(in the rows, 128 means zero)
Each row of numbers belongs to one of the nodes below and depends on some of the facts about them. Some rows are named. Which node is each other row?

How the nodes are related:
Θ: points at; π: belongs to class
tigebre (Θ brofegek) (π a)
muro (Θ lagril) (π b)
sifa (π b)
lata (Θ getre) (π a)
flifan (Θ trarun) (π a)
brenum (Θ flotos) (π a)
bizesuk (Θ nupluflas) (π a)
klodrobrom (Θ traklipes) (π a)
bretres (Θ skulebrin) (π a)
stokek (Θ drumu) (π a)
rotim (π a)
stugropam (Θ bruzin) (π a)
nutram (Θ pluklor) (π c)
sibres (Θ mobrar) (π b)
stizul (Θ bepa) (π b)
tralek (Θ grepli) (π b)
gresuk (Θ fikur) (π b)
robir (Θ fiplal) (π b)
flegas (Θ nuplan) (π a)
vusos (Θ driklodruk) (π a)
tiklik (Θ kiklur) (π c)
grutran (Θ tutem) (π a)
gramedos (Θ legi) (π a)
skolor (Θ nutram) (π b)
trubil (Θ fidem) (π a)
getre (π a)
plikles (Θ brota) (π c)
mudo (Θ plepotra) (π b)
bedroplal (Θ bobral) (π b)
trarun (π b)
nupluflas (Θ kebramim) (π c)
stiklus (Θ voman) (π a)
plabo (Θ nitrok) (π b)
nuplan (Θ sozar) (π c)
kiklur (Θ lizon) (π a)
tufi (Θ bratrar) (π b)
vatim (Θ sifa) (π a)
nitrok (π c)
sufom (Θ zadru) (π a)
plogru (π a)
voman (Θ zutem) (π a)
takluzo (Θ nisum) (π b)
klegra (Θ potrem) (π b)
potes (Θ klomuguk) (π a)
plepotra (Θ skosis) (π a)
drumu (π a)
miflos (π a)
brebal (Θ muro) (π c)
resuklo (Θ nugrubel) (π a)
kloflol (π a)
grafe (Θ potes) (π b)
nutirem (Θ plikles) (π a)
teflo (Θ bizesuk) (π b)
duklo (Θ fegatur) (π a)
lagril (Θ liplun) (π a)
dustan (π a)
bepa (π a)
koskul (Θ trubil) (π c)
stavin (Θ flifan) (π a)
detrur (Θ robir) (π b)
brofegek (Θ stizul) (π a)
poba (Θ gruklir) (π c)
skaro (Θ kloflol) (π a)
lizon (Θ brerer) (π a)
skosis (Θ klegra) (π b)
safle (Θ gruflibril) (π b)
fliskos (Θ detrur) (π b)
dregrolil (Θ bedroplal) (π c)
sigrir (Θ plonis) (π a)
bimuklil (Θ stiklus) (π c)
plege (Θ plogru) (π a)
kastas (Θ guflerom) (π a)
mistul (Θ tigebre) (π b)
guflerom (Θ flegas) (π b)
zutem (Θ vifo) (π b)
sozar (Θ pustil) (π a)
skagri (Θ bretres) (π a)
potrem (π a)
dastuko (Θ geflavil) (π c)
fiplal (Θ brebal) (π b)
bruzin (π c)
fleklove (Θ drafalal) (π a)
skulebrin (Θ skaro) (π a)
nugrubel (Θ deplas) (π c)
deplas (Θ burus) (π a)
liplun (π a)
fodri (Θ safle) (π a)
flotos (Θ sibres) (π b)
guvar (Θ koskul) (π a)
megra (Θ magron) (π a)
legi (Θ rotim) (π a)
doflek (Θ dustan) (π a)
bratrar (Θ katisen) (π a)
plutas (Θ tralek) (π a)
klomuguk (Θ brokledrim) (π b)
rivus (Θ klunidril) (π c)
lumati (Θ fesul) (π a)
tutem (Θ rivus) (π b)
kebramim (Θ stavin) (π a)
lamokin (Θ tufi) (π c)
soputrak (Θ mistul) (π b)
fesul (Θ sigrir) (π a)
fikur (Θ klodrobrom) (π a)
mobrar (Θ stugropam) (π b)
trubi (π a)
bivul (Θ dastuko) (π a)
driklodruk (Θ skagri) (π a)
gruklir (Θ plimon) (π a)
plonis (Θ nutirem) (π a)
plimon (Θ brenum) (π b)
stoskom (Θ vusos) (π b)
lapos (Θ teflo) (π a)
migrum (Θ lapos) (π c)
brota (Θ sufom) (π c)
pitrok (Θ kastas) (π b)
gruflibril (Θ gramedos) (π b)
grepli (Θ guvar) (π b)
dizal (Θ vatim) (π b)
geflavil (Θ mulifli) (π b)
burus (π a)
skiklin (Θ plutas) (π b)
brokledrim (Θ fliskos) (π b)
pestis (Θ miflos) (π b)
kluzuk (π a)
musasim (π a)
magron (Θ stokek) (π c)
nisum (Θ grutran) (π c)
zadru (Θ doflek) (π a)
brerer (Θ gemim) (π c)
bratrogem (Θ fleklove) (π a)
klunidril (Θ stoskom) (π b)
dristim (π c)
dronek (Θ dregrolil) (π a)
vifo (Θ gresuk) (π b)
bobral (Θ pestis) (π a)
fegatur (Θ flades) (π a)
flades (Θ tubon) (π a)
pustil (Θ migrum) (π c)
traklipes (Θ grirer) (π a)
drafalal (Θ resuklo) (π b)
mulifli (Θ pitrok) (π c)
pluklor (Θ plabo) (π a)
pibrim (π b)
fidem (Θ kluzuk) (π a)
tubon (Θ bimuklil) (π c)
gemim (Θ mudo) (π a)
katisen (Θ bivul) (π a)
grirer (Θ takluzo) (π b)

Known rows:
stizul: [103 161 118  96 156 142 112 147 156 105 135 134 101 156 152 110  82 148
 142 157 114 152 174 101 120 160 129 166 129  88 109 151 112 148  89  93
 142 123  81 131  77 144 166  91 104  61 144 114 123 144 152]
katisen: [ 93 173 105 118 110  91 119 114 148  99 134 124  75 169  77 154 154 153
 139  95  94  99 107  87 147  91 190 153 133 102 158  86 102 157 159 105
 114 117  88 112 169 119 114 155 160 201 171 139 100 126  96]
skagri: [176 150 130  89 115  88 143 180  86 120 147  95 148  97 154 175 167  99
  90 101 174 174 176 138  62 126 101  92 174 181 102 107 119  99 105  99
 142 115 190 164 171 121 157  85 168 197 160  99 118 109 151]
nugrubel: [ 72 135 173 139 160 158  82  83 104 148 154 106 170 149  73 119  82 124
  97 117 112  98 183 195 156 157 106 120 125 155 184 172 102 171  88 135
  94 104 187 100 176  87 165 166 180 101  77 125 125 109  87]
zadru: [105  94 101 181 154 177 140 128  84 161 105 187 108  98 114 124 167 127
 133 145 177 104 109 159 135 112 101  86 200 134 151  93 176  84  73 176
 168 172  71 117 156 187  89 136 136 104  82 110 124 111  92]
stokek: [126 159 138 149 128 116 121 123 125 135 132 123 133 145 110 127 142 138
 120 124 141 136 119 129 135 124 128 122 117 140 124 139 111 107 152 107
 146 126 102 138 149 134 123 113 141 130 131 111 129 139 144]
brenum: [177 175 164 150  84  89  73  87  82 108 126 108  83 145 192 140  71  79
 118 131 128 148  83  81 122 106 148 114  91 174 126 159 131 105 169 181
 164 133 192 177 135 163 120 141 121 196 124 167 131 128  90]
tralek: [ 80  93 125  67  84 161 175 152 176 151 146 113 122 171  78 109 144 157
  94 148  99 152  81 141 105 180 107 175 115  88 102 153 157 132 129 178
 154 103 118 126  71  79 152 174 148 207  84 166 108  98 156]
poba: [174 171 163 112 103 112  75 103  95 100 112 121 107 139 179 127  69  62
 144 143  94 146 114  85 135  92 135 148  97 162 124 150 139 154 150 181
 123 112 184 149 129 169 155 146 109 190 133 155 132 129  88]
bratrar: [ 95 173 107 122 112  92 118 115 145 101 135 128  75 168  77 151 153 152
 136  96  95 101 109  90 146  93 186 149 131 103 155  87 102 155 157 104
 117 118  90 113 167 122 113 152 159 199 171 136 101 127  99]
fikur: [174  90 114 151 126 109 165 100  97 164 142 180 155 122  84 170 138 140
 141 118 171  90 118 157  89  90 168  89 104  97 109  88 108 153 163 165
 151 181 210 104  89  93  58  94 157 129  94 167 151 144 144]
fidem: [ 77 142 151  81  81 150 173 159 162 166 139 107 147 169  76 113 165 153
  87 134 122 156  78 162 115 148 117 165 109 128 103 150 146 102 167 174
 162 104 102 159  98  82 102 169 176 210  85 144 112  93 158]
pustil: [144  84 124 137 124 180 103 157 144 110  96  90  97  70 155 136 152 119
 143 119  78 105  99 134 159  78 133 176 127 178 155 102 136 159 139 151
  86 113  75 130 173 111 165 150  97  66 168 170 160 139 108]
sibres: [178 162 144 101  93  89  73  84  94  98 138 113  77 142 194 113  57  87
 134 145 104 142  98  79 114 146 125 135  92 146 123 163 140 135 139 181
 154 119 201 155  82 150 161 158  99 164 127 171 127 133  83]
brebal: [130 140 123  83 122 164 138  86 128  94 111  97 174 135 166 118  88  60
  96  98 120 176  77 151 153 105 116 123 144  84 114 120 192 157 130  95
  81 122 171 102 138 145  71 174  97 179 166  37 108 115  94]
klunidril: [176  85 106  72 131  90 154 167  94 109 151 102 128  89 170 136 151 108
 103 107 153 169 181 121  53 159 100  95 176 157 101  97 124 137  67 117
 120 113 208 116 123  97 165  93 133 163 157 158 123 131 142]
mobrar: [177 160 142 102  95  90  74  85  95  98 138 114  78 140 193 113  59  91
 134 144 103 142  99  80 115 149 123 135  94 143 122 161 138 135 139 182
 152 119 199 151  84 148 160 158  98 160 129 172 128 135  84]
flades: [149 121 122 168 134 138 154  93 121 162 134 181 146 147  82 140 114 147
 151 135 153  86 100 149 127  95 193 102  97  84 120  99 106 151 166 150
 152 178 202 104  85 104  61 103 145  91  91 162 149 144 145]

Rows to name:
No name comes twice in this set of rows, the named rows included.
[119 125  98  88 124  95 114 111 166  95 139 103  74 157  98 121 132 154
 150  98  80  88 119  86 150  99 166 173 144  89 162  87 102 172 111 113
  92 111  84 103 151  96 161 168 106 120 172 170 123 135  87] => pitrok
[ 76  93 127  67  81 163 174 156 175 153 146 113 124 170  77 109 148 155
  91 149  96 153  79 143 103 181 107 176 114  86 102 156 162 129 131 179
 156 102 116 128  71  78 154 176 153 208  81 165 106  94 157] => grepli
[ 91 171 118  93 130 127 109 136 146  96 122 139  80 165  78 134 127 134
 155 104  84 114 149  93 150  87 164 165 133 104 145  91 104 175 129 143
  89 108 102 106 157 146 151 154 133 194 171 120 107 128  93] => lamokin
[164  62 115 135 139 163 115 130 144 134 127  92 130  67 190 111 126 136
 124 151  92 120 110 143 145 120 107 165 123 163 131 151 162 116 102 121
 114 121  83 130 137  98 166 135  95  57 117 171 159 143 142] => trarun
[ 93 173 104 119 108  90 118 113 150  99 134 120  75 169  77 157 156 154
 139  94  91  95 105  89 150  87 192 155 134 103 161  86 103 159 159 104
 112 117  85 111 170 117 115 157 159 197 171 146 101 125  93] => bivul
[134  95  99  98 124 104 114 115 165  97 135  96  74 130 125 120 137 152
 146 100  80  90 108  90 152  94 153 173 139 109 162  88 105 169 112 115
  92 112  80 106 155  92 164 166 101  81 171 171 143 137  92] => guflerom
[117 155 104 138 106  95 116 121 148 103 125  96  75 151  88 159 161 152
 134  96  83  92  89  97 154  82 184 164 129 141 166  86 102 151 161 108
 107 122  77 120 173 105 131 157 133 157 172 164 137 131  97] => kastas
[177 111 119 105 115  90 161 154  84 143 147 119 154  96 119 186 164 112
 103 103 179 155 166 152  61 104 104  87 149 167 103  89 115 120 131 131
 144 141 209 126 151  99 109  87 167 190 141 151 137 139 149] => grutran
[134 127 107 151 106 103 116 127 146 111 119  92  77 116 111 155 162 151
 129  99  86  94  85 111 154  80 171 167 125 161 164  89 105 136 163 110
 109 125  75 130 175 100 139 153 119 106 172 169 150 136 107] => flegas
[129 111 117 121 121 162 103 154 147 101 101  92  80  89 122 141 151 129
 149 108  77 100 104 113 158  79 151 176 131 168 160  92 114 169 139 149
  85 110  77 119 173 114 163 157 100  86 172 166 155 136  96] => nuplan
[ 65 138 160  67  80 191 174 181 170 152 128 110 162 170  74 112 157 147
  96 152  89 162  80 161 124 124 110 178 111 123 101 151 175 147 153 183
 139 103 107 144  85  84 146 174 168 211  80 139 111  78 155] => koskul
[166  59 108 140 134 164 113 132 153 127 122  90  97  66 190 113 140 142
 128 139  83 102  95 140 153  95 111 173 124 170 145 132 157 125 111 122
 103 122  76 129 157  90 167 146  93  57 150 173 161 143 134] => teflo
[ 88  90 155 127 161 113  88  81 120 149 154 109 156 152  73 111  72 149
  94 115 129  91 182 193 148 187 104 110 130 114 183 172 102 162  71 109
 110 104 191 100 176  80 166 170 172  69  78 162 120 124  93] => drafalal
[177  69 103  81 135  96 164 122 101 128 150 152 134  97 133 133 128 130
 130 114 151 124 174 131  61 136 106  92 141 103 104  90 115 162  86 156
 125 136 210 102  81  88 140 102 126 122 129 170 141 144 137] => takluzo

Now the same nodes, written a new way:
Known rows:
nuplan: [113 138 115 157 137 154  94 149 115 143 129 112 115 134 174 111 145 163
 143 138 145 121 148 140 135 148 115 111  92 115 143 120 117 119 124 134
 135 135 154 131 175 143 143 128]
trubil: [105 162 145 127 144 123 148 122 110 143 143 148 106 115 106 149 134  73
 122 119 110 144 136  98 134 136 149 147 134 130 142 158 111  78  89 133
 107 102 127 143 139 110 114 168]
drumu: [ 94  97  98  42  74 110 163 126  69 178 138 115 127 134 100 138 156 128
 118 165 126 111 143 118 100 118 110 129 136 149 102 108 185  95  88 137
 120 108 136 102 108  91 116 115]
fodri: [118 117 147 149 146 116 150 126 149 119 120 126 152 127 128 138 162 115
 114 102 114 103 128 100 123 124 104 175 149 114 136 136 123 122 124 149
 146 137 114 120 122 145 134 125]
vatim: [138 157  88 133 175 146 127  68 110  85 161 155 126  89 121 139  98 119
 130 152 101 134 105  93 104 115 134 102 118 124 113 158 137 160 123 107
 170  84 105 123 113 133  67 160]
liplun: [133 129 103 100 136 115 110 139  89 143 142 139 108 120 116 131 113 106
  98 132 104 119 139 112 122 139 147 136 130 163 113 132 173 148 132 166
 150 123 129 117 115 106 122 149]
kluzuk: [108 169 138 113 145 127 139 139 101 154 142 153  93 113  98 155 123  64
 123 128 100 145 157 103 140 131 161 131 123 152 139 155 130  87  90 136
 103 103 132 138 138 101 118 172]
mulifli: [112 137 116 159 137 154  97 144 118 140 129 110 118 134 176 110 148 164
 143 136 147 120 143 140 134 150 112 114  94 110 144 120 112 118 123 133
 135 136 154 132 176 146 142 127]
plege: [ 87 195 252  91  87 126 162 129  83 148 135 127 120 160  97 117 195 194
 112 105 156 152  70 113 147 181 129 197 151 142 117  76 130 158 120 146
 136 101 123 136 133 142 115 124]
mobrar: [157 135 147 136 114 123 121 156 175 102 106 118 134 154  94 144 107 130
 131 113 155 141 124 158 159 125 147 120 149 141 123 113 107 146 139 108
 112 143 124 143 116 102 151 126]
deplas: [122 126 149 116 111 109 120 123  91 127 131 159 120  80 106 122 140  93
 125 104 102 108 122 140 103 144  79 130 130 206 137 160 118 127 125  98
 147 146  93 123 119 160 126 102]
grirer: [153 113 120 132 121 129 125 136 165 100 114 125 138 153 107 129 123 152
 155 132 149 146 135 144 141 106 148  94 141 120 128 109 117 137 140  96
 121 131 125 137 120 123 132 119]
tutem: [153 114 118 130 121 129 124 138 163 102 114 126 136 153 107 129 122 151
 156 134 148 146 138 145 141 106 151  92 140 123 127 109 120 138 140  97
 120 131 126 136 120 123 132 119]
grutran: [118 134 137 121 147 132 147 125 130 121 129 136 136 120 112 144 146 130
 134 130 105 114 142  98 122 112 120 134 130 133 123 126 149 146 119 132
 148 114 114 111 117 140 114 133]
pibrim: [153 112 119 130 112 121 119 132 150 114 119 127 130 149 118 118 113 138
 140 127 151 153 123 153 139 121 153 105 141 122 131 117 113 123 145 107
 109 137 130 143 123 119 136 119]
klomuguk: [162 100  93 129 111 109 101 125 139 101 129 121 132 156 124 106 106 139
 117 122 163 150 101 151 135 139 156 121 155 118 124 121 117 126 152 125
 129 137 130 148 119 102 133 128]
trarun: [157 114 116 118 117 124  98 162 127 142 120 145 101 154 121 107 115 139
 153 135 128 166 170 153 146 114 189  78 121 148 140 106 144 131 159 121
 101 146 146 139 134 133 141 123]
legi: [122 123 141 133 145 119 139 147 138 133 119 132 136 124 118 143 148 106
 116 111 102 104 153 105 127 119 120 156 137 139 132 133 144 133 124 152
 139 139 120 114 121 135 138 131]

Name these rows:
No name comes twice in this set of rows, the named rows included.
[ 93 206 243  68  86 130 147 158  67 169 134 135  95 156  82 129 174 182
 116 119 139 156 105 122 156 174 151 169 133 180 110  71 162 174 122 152
 129 103 133 129 131 127 121 133] => plogru
[170 131  75 153 152 142 112  64 153  53 146 139 140 124 122 119  83 147
 150 148 153 166  80 134 121 114 153  77 138  92 121 145  92 143 144  68
 146  98 111 150 116 124  82 142] => dizal

Now the same nodes, written a new way:
Known rows:
doflek: [133 122 131 154 157 157 120 129 103 150 165 136 152 129 150  93 148 124
 102 133 164 155  98 117 149 148]
nupluflas: [143  96 163 122  93 103 124 100 136 129  97 133  94 187 151 172 162 112
 145 134 148  80 157 124  96 150]
tigebre: [127 134 116 150 162 147 152 133 115 110 125 127 109 132 130  84 128 117
 132 117 112 116 120 115 128 155]
muro: [108 122 123 130  77 155 118 114 155 131 102 129 123 134 107 148 117 150
 140 140 155 139 159 125 123  51]
gruflibril: [121 127 109 127  80 144 153 119 144 141  57 133 114 133 116 131 110 166
 130 116 100 148 160 107 122 126]
takluzo: [126  96 111 107  91  98 100 131 146 146 111 151 151 121  99 152 106 156
 114 115 100 139 134 127 129  87]
nisum: [135  98 161 133 139  68  90 126 125 131  91 141 126 135 137 167 117 120
 124 103 117 124 106 131 113  89]
zutem: [134 111  99 109  77 102  99 116 147 135 107 149 168 116 105 126  84 173
 146 118 131 127 118 133 119  97]
flifan: [136 103 121 126 128 137 134 124 127 117 186 136 111 170 130 107 165  98
 128 144 136  71 148 127 122 171]
klunidril: [119  91 121 106  98 104 109 139 144 156 110 148 134 127  98 166 125 145
  90 115  78 153 150 120 135  85]
tufi: [124 145 126  81 116 136 144 117 140 135  85 121 154 104 103 165 153 173
 146 130 108 194 149 116 128 112]
pustil: [143 108 169 107 115 102 128 100 133 124  92 127 110 170 145 180 178 121
 156 133 143 108 150 123  99 144]
tubon: [145 123 147 137 118  77  95 107 127 116  78 136 144 126 147 137  89 141
 167 109 158 107  88 138 102 105]
plimon: [121 150 130 104  75 147 105 116 168 145 162 122 129 132 112 187  46 153
 127 123 119 158 164 115 142 152]
grafe: [112 125 121 126  77 152 122 116 153 135  97 129 126 131 108 148 115 154
 138 136 147 143 156 124 124  65]
plabo: [123 130 114 118  75 137 143 121 145 146  80 131 122 128 117 142 110 162
 126 125 112 148 156 118 127 117]
guvar: [127 175 120 161 132 112 131 173 129  91  97 128 150 133 129 113 152 104
 109 141 148 118 152 163 148 167]
lata: [128 137 123 137 157 137 134 136 117 115 158 125 126 124 130 100 132 111
 127 130 129 119 116 130 134 143]

Which node is each row?
No name comes twice in this set of rows, the named rows included.
[122 159 113 131  60 114 133 150 155 128  41 133 150 130 115 157 129 156
 114 137 133 153 179 146 139 130] => skiklin
[118 127 171 157 123 126 106 107 136 113  80 119 102 146 144 160 125 115
 158 128 180 119 127 132 107  50] => brebal
[134 130 164 139 122 102 122 116 126 130  71 123 110 138 153 161 120 126
 141 117 140 131 122 128 112 115] => dristim
[138 105 125 111 139 137 137 120 126 112 187 134 118 168 124 117 186 101
 136 147 135  79 152 125 119 175] => lapos
[138 101 123 117 130 137 135 120 128 115 189 136 113 174 126 114 180  98
 132 148 137  70 152 126 118 177] => bizesuk
[121  92 118 106  95 102 105 137 144 152 112 149 139 125  99 162 119 149
  99 114  86 148 144 123 133  85] => tutem
[143 103 167 110 110 103 127  99 134 126  95 129 106 175 146 179 175 119
 153 134 145  99 153 122  97 147] => migrum
[133 108 101 108  81  99  97 119 147 136 109 150 166 115 103 133  88 170
 138 118 125 128 120 131 120  95] => gresuk
[129 153 133 102 201 138 145 130 111 103 155 115 153 101 116 119 178 123
 149 131 119 164 112 124 134 143] => bratrar
[131  95 167 133 144  72  95 131 124 136  90 140 115 138 136 178 129 113
 111 103 103 130 116 128 118  88] => rivus
[128 137 121 141 157 140 141 135 115 114 150 126 118 126 131  94 129 112
 126 126 123 118 120 127 133 146] => pluklor
[142 157 178 109  85  87 159  97 111 134 106 128  73 100 163 126 101 119
 123 129 126 148 120 158 121  86] => nugrubel
[137 113 109 130 164 101  96 136 118 106 180 145 159 115 116  89 112 117
 135 118 132  98  85 140 128 122] => fikur
[132 151 174 132 122 113  97 110 144 129 127 114 110 141 151 192  65 120
 144 111 141 136 129 123 123 147] => poba
[127  98 109 107  89  98  98 128 146 144 112 151 156 121 101 147 103 160
 119 115 106 136 130 128 126  88] => grirer

